Below is a small trained network, with its code and all its weights. Each question gives an input and a class and asks what happens when units are switched off, that is, made to give their printed mean instead of their output.

import numpy as np


def w(rows, s, z=0):
    codes = np.array(rows[::2]) - 128.0
    scale = np.full(codes.shape[1], s)
    scale[-1] = z or s
    return codes * scale


def f(y):
    return y / 2 * (1 + np.tanh(0.7978845608 * (y + 0.044715 * y**3)))


def log_softmax(a):
    a = a - a.max(-1, keepdims=True)
    return a - np.log(np.exp(a).sum(-1, keepdims=True))


def net(x, mask):
    res = np.array(x, float).reshape(1, 8) / 4 @ E
    y = f(res @ A[0][:, :-1].T + A[0][:, -1])
    res = res + np.where(mask, y, B[0][:, -1]) @ B[0][:, :-1]
    return log_softmax(res[-1] @ U[:, :-1].T + U[:, -1])


A, B = {}, {}
E = w([
[203,183,72,131,163,215,160,69,55,168],'x0',
[167,43,65,111,175,86,164,185,123,147],'x1',
[137,181,128,77,140,95,116,109,198,240],'x2',
[140,129,150,154,123,189,157,200,167,138],'x3',
[153,163,58,102,126,146,139,106,207,58],'x4',
[128,127,129,128,128,130,130,129,128,127],'x5',
[131,127,128,128,124,126,128,127,128,128],'x6',
[78,113,168,98,115,124,254,61,143,133],'x7',
],0.0082)
A[0] = w([
[157,137,113,137,138,133,56,158,127,129,13],'N0',
[128,121,110,141,139,143,126,110,68,61,96],'N1',
[160,49,53,117,164,58,168,156,92,140,44],'N2',
[118,70,132,144,122,139,142,140,55,28,12],'N3',
[100,104,155,95,133,103,249,57,116,110,28],'N4',
[61,85,157,109,129,27,84,133,138,83,78],'N5',
[142,121,166,145,122,192,162,203,168,147,62],'N6',
[150,129,90,116,142,126,11,147,81,111,79],'N7',
[130,148,107,102,141,80,103,95,178,235,4],'N8',
[107,96,174,122,117,90,111,142,169,112,20],'N9',
[123,92,190,138,125,91,112,120,21,203,83],'N10',
[113,110,97,103,131,16,84,34,69,112,66],'N11',
[144,137,86,129,131,131,130,114,185,83,51],'N12',
[96,196,209,145,115,160,65,64,106,85,66],'N13',
[147,143,55,98,127,104,128,73,166,70,116],'N14',
[174,146,82,116,149,180,155,73,27,167,22],'N15',
],0.016,0.013)
B[0] = w([
[56,159,143,201,116,136,146,79,108,167,162],'N0',
[170,155,183,107,131,114,125,134,154,157,193],'N1',
[55,81,60,29,121,138,132,118,128,169,240],'N2',
[154,215,206,75,130,115,112,136,171,184,205],'N3',
[58,107,149,238,126,123,104,105,106,198,236],'N4',
[157,153,53,158,131,114,131,115,182,85,254],'N5',
[205,143,100,127,127,156,135,104,9,146,183],'N6',
[79,91,154,221,126,121,137,98,119,176,238],'N7',
[156,202,206,75,124,115,113,137,179,191,214],'N8',
[142,207,44,154,137,156,140,122,153,95,166],'N9',
[61,127,201,111,128,140,120,157,119,4,245],'N10',
[240,113,127,140,130,177,151,139,21,161,217],'N11',
[65,206,119,105,127,161,121,154,82,65,160],'N12',
[77,87,58,32,133,128,138,137,127,179,223],'N13',
[97,99,191,122,130,127,122,158,113,33,226],'N14',
[175,185,13,168,124,108,127,126,195,75,248],'N15',
],0.022,0.0094)
U = w([
[163,184,18,192,108,85,104,92,199,76,83],'0',
[57,116,146,245,92,84,76,58,114,184,100],'1',
[173,199,199,84,112,62,69,133,179,190,120],'2',
[63,56,34,28,110,111,107,117,116,167,88],'3',
[84,135,172,140,110,138,78,168,76,3,96],'4',
[162,82,127,149,115,80,94,112,127,120,251],'5',
[230,104,108,148,115,152,124,114,17,131,161],'6',
],0.0045,0.028)

Each question gives the input, the list of numbers given to net, and the class t.
The units are the neurons (one row each of A and B). Each row of codes is followed by its name. A weight is (code - 128) times the scale printed after its matrix; where a second scale follows, it is the last column's (A, B and U).
mask holds one flag per neuron, in row order. A switched-off neuron (its flag False) gives its mean, the last column of its row in B, instead of its output. The means were averaged over made-up inputs and are rounded, as every weight is.
A unit's drop is (log p(t) with every unit on - log p(t) with that unit switched off) / (log p(t) with every unit on - log p(t) with every unit switched off).
The circuit of an input: a set's keep is (log p(t) with only the set's units on - log p(t) with every unit switched off) / (log p(t) with every unit on - log p(t) with every unit switched off). Starting from the 12 units with the biggest drops (on a tie, the unit counted first), units are removed one at a time, each time the one whose removal leaves the highest keep (on an exact tie, the one counted first), for as long as the keep stays at least 0.8.
circuit, biggest first: the units of the circuit, biggest drop first
most important unit: the unit with the biggest drop
top k neurons: the k neurons with the biggest drops, biggest first
drop when u is switched off: that unit's drop, to one decimal
input [-4,-5,-7,-2,-6,3,-8,2], class 2: most important unit : N3
input [2,7,-1,7,-3,0,-1,-3], class 3: top 2 neurons : [N2; N11]
input [-3,-5,-7,-7,-5,3,-1,-4], class 2: top 2 neurons : [N3; N1]
input [-1,-2,-5,-5,-8,-8,-2,-6], class 4: top 2 neurons : [N10; N4]
input [7,-6,-2,-2,2,7,-8,-8], class 1: top 2 neurons : [N7; N0]
input [-1,0,7,3,4,1,-4,7], class 1: top 2 neurons : [N4; N3]
input [-5,-7,-8,-4,-1,6,-4,8], class 1: top 2 neurons : [N4; N8]
input [-7,-6,-1,-8,7,-6,-5,-8], class 1: top 2 neurons : [N7; N0]
input [5,-8,0,3,-2,-1,6,-6], class 3: top 2 neurons : [N13; N4]
input [-8,2,-6,-8,-8,7,0,-4], class 0: top 2 neurons : [N5; N9]
input [-2,-2,4,5,5,3,-2,-6], class 1: circuit, biggest first : [N0; N7]
input [0,-4,-6,-7,-1,-6,-2,-3], class 6: top 2 neurons : [N11; N8]
input [-2,-8,7,-1,-7,3,-1,1], class 3: top 2 neurons : [N13; N3]
input [0,-6,-4,-1,8,2,-8,0], class 4: top 2 neurons : [N14; N2]
input [-8,5,-8,-6,3,-3,5,-4], class 0: top 2 neurons : [N5; N9]
input [-5,-1,7,-4,2,2,-4,1], class 2: most important unit : N8
input [-7,-1,8,5,8,8,-2,1], class 2: top 4 neurons : [N8; N10; N15; N7]
input [-6,3,3,8,0,1,-6,8], class 1: top 3 neurons : [N4; N11; N15]
input [3,-1,4,4,8,8,1,-4], class 4: drop when N12 is switched off : 0.1
input [0,-7,7,3,8,7,4,-4], class 4: circuit, biggest first : [N14]
input [-4,-2,-5,3,7,0,5,3], class 4: drop when N12 is switched off : 0.3
input [-4,-3,2,8,-5,-6,-1,-5], class 6: drop when N6 is switched off : 0.8
input [2,6,-6,5,6,3,5,-7], class 1: drop when N7 is switched off : 0.9
